Below are the code and all the weights of a small trained network. Each question names an input and a class and asks about switching units off, where a switched-off unit gives its printed mean instead of its output.

import numpy as np


def w(rows, s, z=0):
    codes = np.array(rows[::2]) - 128.0
    scale = np.full(codes.shape[1], s)
    scale[-1] = z or s
    return codes * scale


def norm(h):
    return h / np.sqrt((h * h).mean(-1, keepdims=True) + 1e-5)


def f(y):
    return np.maximum(y, 0)


def log_softmax(a):
    a = a - a.max(-1, keepdims=True)
    return a - np.log(np.exp(a).sum(-1, keepdims=True))


def net(x, mask):
    res = np.array(x, float).reshape(1, 3) / 4 @ E
    u = 0
    for l in range(2):
        y = f(norm(res) @ A[l][:, :-1].T + A[l][:, -1])
        res = res + np.where(mask[u : u + 14], y, B[l][:, -1]) @ B[l][:, :-1]
        u += 14
    return log_softmax(norm(res)[-1] @ U[:, :-1].T + U[:, -1])


A, B = {}, {}
E = w([
[146,146,172,225,90],'x0',
[133,75,130,145,61],'x1',
[212,114,254,142,134],'x2',
],0.0073)
A[0] = w([
[187,119,153,139,141,129],'0.n1',
[170,159,177,142,120,59],'0.n2',
[105,112,191,89,116,70],'0.n3',
[222,1,125,139,107,62],'0.n4',
[117,135,201,132,204,195],'0.n5',
[252,210,106,53,174,80],'0.n6',
[142,174,177,74,207,94],'0.n7',
[119,174,137,80,211,74],'0.n8',
[123,208,136,137,71,99],'0.n9',
[250,213,185,191,199,164],'0.n10',
[95,178,72,134,149,201],'0.n11',
[155,166,122,99,219,6],'0.n12',
[105,61,207,158,128,195],'0.n13',
[72,166,90,184,170,122],'0.n14',
],0.0095,0.0024)
B[0] = w([
[126,97,78,97,158,173],'0.n1',
[161,116,50,174,155,172],'0.n2',
[154,134,130,102,81,152],'0.n3',
[157,179,73,183,85,184],'0.n4',
[87,119,140,101,162,201],'0.n5',
[114,88,254,106,98,199],'0.n6',
[151,144,175,37,114,201],'0.n7',
[128,132,173,162,45,197],'0.n8',
[113,188,126,119,156,153],'0.n9',
[139,112,96,141,210,254],'0.n10',
[85,98,131,157,123,209],'0.n11',
[60,185,165,135,107,181],'0.n12',
[165,227,120,120,121,192],'0.n13',
[111,121,225,115,205,193],'0.n14',
],0.0073,0.008)
A[1] = w([
[99,181,147,64,217,175],'1.n1',
[77,80,126,41,87,163],'1.n2',
[171,167,97,149,169,114],'1.n3',
[145,161,105,140,88,32],'1.n4',
[171,123,139,180,40,56],'1.n5',
[137,64,93,168,109,98],'1.n6',
[171,116,80,195,167,71],'1.n7',
[98,60,108,139,147,80],'1.n8',
[108,4,64,105,124,115],'1.n9',
[67,144,120,162,134,58],'1.n10',
[136,165,86,129,92,239],'1.n11',
[105,62,62,99,128,112],'1.n12',
[170,116,83,136,87,34],'1.n13',
[136,172,202,192,185,252],'1.n14',
],0.012,0.0031)
B[1] = w([
[189,160,161,162,18,247],'1.n1',
[23,153,251,142,183,203],'1.n2',
[108,78,189,96,134,176],'1.n3',
[135,164,154,114,51,147],'1.n4',
[57,228,90,115,105,164],'1.n5',
[109,133,170,61,135,144],'1.n6',
[44,162,245,126,153,172],'1.n7',
[168,103,105,120,140,150],'1.n8',
[137,68,122,58,195,164],'1.n9',
[187,23,75,138,132,167],'1.n10',
[159,116,87,40,83,170],'1.n11',
[212,25,144,136,158,161],'1.n12',
[105,167,56,129,75,149],'1.n13',
[126,93,2,119,121,254],'1.n14',
],0.0067,0.0098)
U = w([
[243,137,146,82,142,79],'0',
[76,94,23,189,154,98],'1',
[125,232,71,117,56,155],'2',
[60,166,223,97,123,254],'3',
[82,25,130,69,191,92],'4',
[149,200,122,203,253,45],'5',
],0.016,0.0031)

Each question gives the input, the list of numbers given to net, and the class t.
The units are the neurons (one row each of A and B). Each row of codes is followed by its name. A weight is (code - 128) times the scale printed after its matrix; where a second scale follows, it is the last column's (A, B and U).
mask holds one flag per neuron, layer by layer. A switched-off neuron (its flag False) gives its mean, the last column of its row in B, instead of its output. The means were averaged over made-up inputs and are rounded, as every weight is.
A unit's drop is (log p(t) with every unit on - log p(t) with that unit switched off) / (log p(t) with every unit on - log p(t) with every unit switched off).
The circuit of an input: a set's keep is (log p(t) with only the set's units on - log p(t) with every unit switched off) / (log p(t) with every unit on - log p(t) with every unit switched off). Starting from the 12 units with the biggest drops (on a tie, the unit counted first), units are removed one at a time, each time the one whose removal leaves the highest keep (on an exact tie, the one counted first), for as long as the keep stays at least 0.8.
circuit, biggest first: the units of the circuit, biggest drop first
k most important neurons: the k neurons with the biggest drops, biggest first
k most important neurons of layer l: the k neurons of layer l with the biggest drops, biggest first
drop of u: that unit's drop, to one decimal
input [6,3,-3], class 1: circuit, biggest first -> 1.n14
input [8,-5,-1], class 5: 2 most important neurons -> 0.n10, 1.n7
input [0,-1,-3], class 4: 2 most important neurons of layer 1 -> 1.n5, 1.n13
input [-4,7,-1], class 2: 2 most important neurons -> 0.n4, 0.n10
input [7,5,7], class 2: circuit, biggest first -> 0.n4, 1.n5, 1.n14
input [5,-2,8], class 5: circuit, biggest first -> 0.n10, 0.n2
input [4,3,-5], class 1: 4 most important neurons of layer 0 -> 0.n14, 0.n1, 0.n9, 0.n10
input [8,-6,-3], class 1: 2 most important neurons -> 1.n14, 1.n2
input [5,4,-4], class 1: 2 most important neurons of layer 0 -> 0.n4, 0.n8
input [8,1,1], class 5: 2 most important neurons of layer 1 -> 1.n7, 1.n1
input [-4,-3,-7], class 4: 2 most important neurons -> 0.n7, 0.n6
input [3,-6,-4], class 1: 2 most important neurons -> 1.n14, 0.n11
input [-1,2,5], class 0: 2 most important neurons of layer 1 -> 1.n2, 1.n3
input [3,-6,7], class 0: most important neuron of layer 0 -> 0.n7
input [-1,0,-3], class 4: 2 most important neurons -> 0.n13, 0.n7
input [5,-4,6], class 5: 2 most important neurons -> 0.n10, 0.n2
input [-8,-7,-8], class 3: 3 most important neurons of layer 1 -> 1.n14, 1.n2, 1.n1
input [-4,-7,-8], class 3: 2 most important neurons of layer 1 -> 1.n14, 1.n1
input [-4,4,4], class 2: drop of 0.n4 -> 0.3
input [-2,0,7], class 0: drop of 1.n10 -> 0.0
input [6,-6,0], class 5: circuit, biggest first -> 0.n10
input [2,-3,4], class 0: drop of 1.n2 -> 0.3
input [3,-4,0], class 5: 2 most important neurons -> 0.n10, 1.n1
